Below are the code and all the weights of a small trained network. Each question names an input and a class and asks about switching units off, where a switched-off unit gives its printed mean instead of its output.

import numpy as np


def w(rows, s, z=0):
    codes = np.array(rows[::2]) - 128.0
    scale = np.full(codes.shape[1], s)
    scale[-1] = z or s
    return codes * scale


def f(y):
    return y / 2 * (1 + np.tanh(0.7978845608 * (y + 0.044715 * y**3)))


def log_softmax(a):
    a = a - a.max(-1, keepdims=True)
    return a - np.log(np.exp(a).sum(-1, keepdims=True))


def net(x, mask):
    res = np.array(x, float).reshape(1, 4) / 4 @ E
    y = f(res @ A[0][:, :-1].T + A[0][:, -1])
    res = res + np.where(mask, y, B[0][:, -1]) @ B[0][:, :-1]
    return log_softmax(res[-1] @ U[:, :-1].T + U[:, -1])


A, B = {}, {}
E = w([
[78,196,89,47,101,146,158,178,111,89,170,72],'x0',
[151,146,141,109,147,9,97,157,169,169,116,79],'x1',
[91,154,98,159,184,177,67,175,109,180,82,121],'x2',
[63,52,82,131,130,95,202,153,63,191,138,133],'x3',
],0.014)
A[0] = w([
[142,149,94,124,183,173,73,199,86,165,96,134,255],'neuron 0',
[94,161,182,116,145,153,80,116,166,109,108,136,71],'neuron 1',
[120,134,119,150,201,188,74,152,110,203,156,83,135],'neuron 2',
[107,80,45,128,140,86,160,122,97,181,112,131,36],'neuron 3',
[89,163,61,38,108,146,155,226,132,52,119,61,89],'neuron 4',
[141,140,185,86,141,49,131,158,182,212,76,33,69],'neuron 5',
[157,168,110,167,71,125,110,88,170,101,153,114,227],'neuron 6',
[130,67,123,201,164,75,150,52,157,101,114,153,26],'neuron 7',
[153,86,172,155,218,128,113,123,160,168,92,228,131],'neuron 8',
[45,108,168,127,113,85,206,161,91,167,115,181,70],'neuron 9',
[193,155,147,99,138,134,83,160,169,90,137,159,44],'neuron 10',
[138,137,117,129,100,231,149,100,78,129,128,175,86],'neuron 11',
[205,86,171,95,111,89,180,75,98,102,255,115,177],'neuron 12',
],0.009,0.00084)
B[0] = w([
[104,154,214,78,147,67,169,104,52,139,77,193,218],'neuron 0',
[107,205,140,124,111,181,132,212,170,72,195,170,182],'neuron 1',
[87,127,189,60,201,82,199,90,96,134,160,165,208],'neuron 2',
[116,161,143,159,77,170,69,192,160,70,201,159,203],'neuron 3',
[203,145,93,100,10,113,80,59,109,243,74,113,255],'neuron 4',
[143,41,84,152,207,226,83,52,98,37,206,66,234],'neuron 5',
[99,194,136,114,126,139,181,122,156,141,169,165,183],'neuron 6',
[188,173,99,136,116,92,99,123,143,149,94,131,211],'neuron 7',
[151,135,58,82,84,95,81,136,145,247,57,116,232],'neuron 8',
[84,139,188,165,63,145,112,198,202,123,203,177,202],'neuron 9',
[76,113,153,139,87,138,110,121,183,137,198,156,200],'neuron 10',
[136,14,110,156,175,215,111,2,131,89,157,91,207],'neuron 11',
[79,182,168,10,243,79,137,106,33,176,124,148,225],'neuron 12',
],0.0083,0.014)
U = w([
[101,180,206,80,236,73,193,169,29,135,89,182,247],'0',
[195,153,34,167,17,100,58,126,153,207,29,131,146],'1',
[125,12,72,200,192,229,65,77,104,36,149,52,61],'2',
[67,212,177,207,70,175,119,244,254,103,194,203,69],'3',
],0.0081,0.0011)

Each question gives the input, the list of numbers given to net, and the class t.
The units are the neurons (one row each of A and B). Each row of codes is followed by its name. A weight is (code - 128) times the scale printed after its matrix; where a second scale follows, it is the last column's (A, B and U).
mask holds one flag per neuron, in row order. A switched-off neuron (its flag False) gives its mean, the last column of its row in B, instead of its output. The means were averaged over made-up inputs and are rounded, as every weight is.
A unit's drop is (log p(t) with every unit on - log p(t) with that unit switched off) / (log p(t) with every unit on - log p(t) with every unit switched off).
The circuit of an input: a set's keep is (log p(t) with only the set's units on - log p(t) with every unit switched off) / (log p(t) with every unit on - log p(t) with every unit switched off). Starting from the 12 units with the biggest drops (on a tie, the unit counted first), units are removed one at a time, each time the one whose removal leaves the highest keep (on an exact tie, the one counted first), for as long as the keep stays at least 0.8.
circuit, biggest first: the units of the circuit, biggest drop first
k most important neurons: the k neurons with the biggest drops, biggest first
drop when u is switched off: that unit's drop, to one decimal
input [5,-7,4,-5], class 2: circuit, biggest first	(neuron 11)
input [1,1,-7,-7], class 0: 2 most important neurons	(neuron 12; neuron 9)
input [-1,4,1,-5], class 3: 2 most important neurons	(neuron 11; neuron 1)
input [5,-1,-2,-5], class 1: 2 most important neurons	(neuron 4; neuron 9)
input [-7,0,-4,8], class 3: 2 most important neurons	(neuron 9; neuron 3)
input [8,-5,6,-8], class 1: 4 most important neurons	(neuron 4; neuron 9; neuron 3; neuron 12)
input [-4,4,-2,5], class 3: 3 most important neurons	(neuron 4; neuron 9; neuron 3)
input [-6,-3,6,7], class 3: 3 most important neurons	(neuron 3; neuron 9; neuron 4)
input [-6,3,2,-7], class 3: 4 most important neurons	(neuron 4; neuron 1; neuron 10; neuron 6)
input [8,5,1,-8], class 1: 3 most important neurons	(neuron 4; neuron 9; neuron 3)
input [1,-6,-5,5], class 2: 4 most important neurons	(neuron 11; neuron 0; neuron 2; neuron 6)
input [7,6,7,-5], class 0: 3 most important neurons	(neuron 0; neuron 2; neuron 8)
input [3,6,7,-3], class 0: 3 most important neurons	(neuron 0; neuron 2; neuron 11)
input [0,4,-3,7], class 3: circuit, biggest first	(neuron 9)
input [5,6,2,-2], class 2: drop when neuron 8 is switched off	0.4
input [-2,5,4,7], class 3: drop when neuron 3 is switched off	0.5
input [6,5,-2,-3], class 1: drop when neuron 2 is switched off	0.0
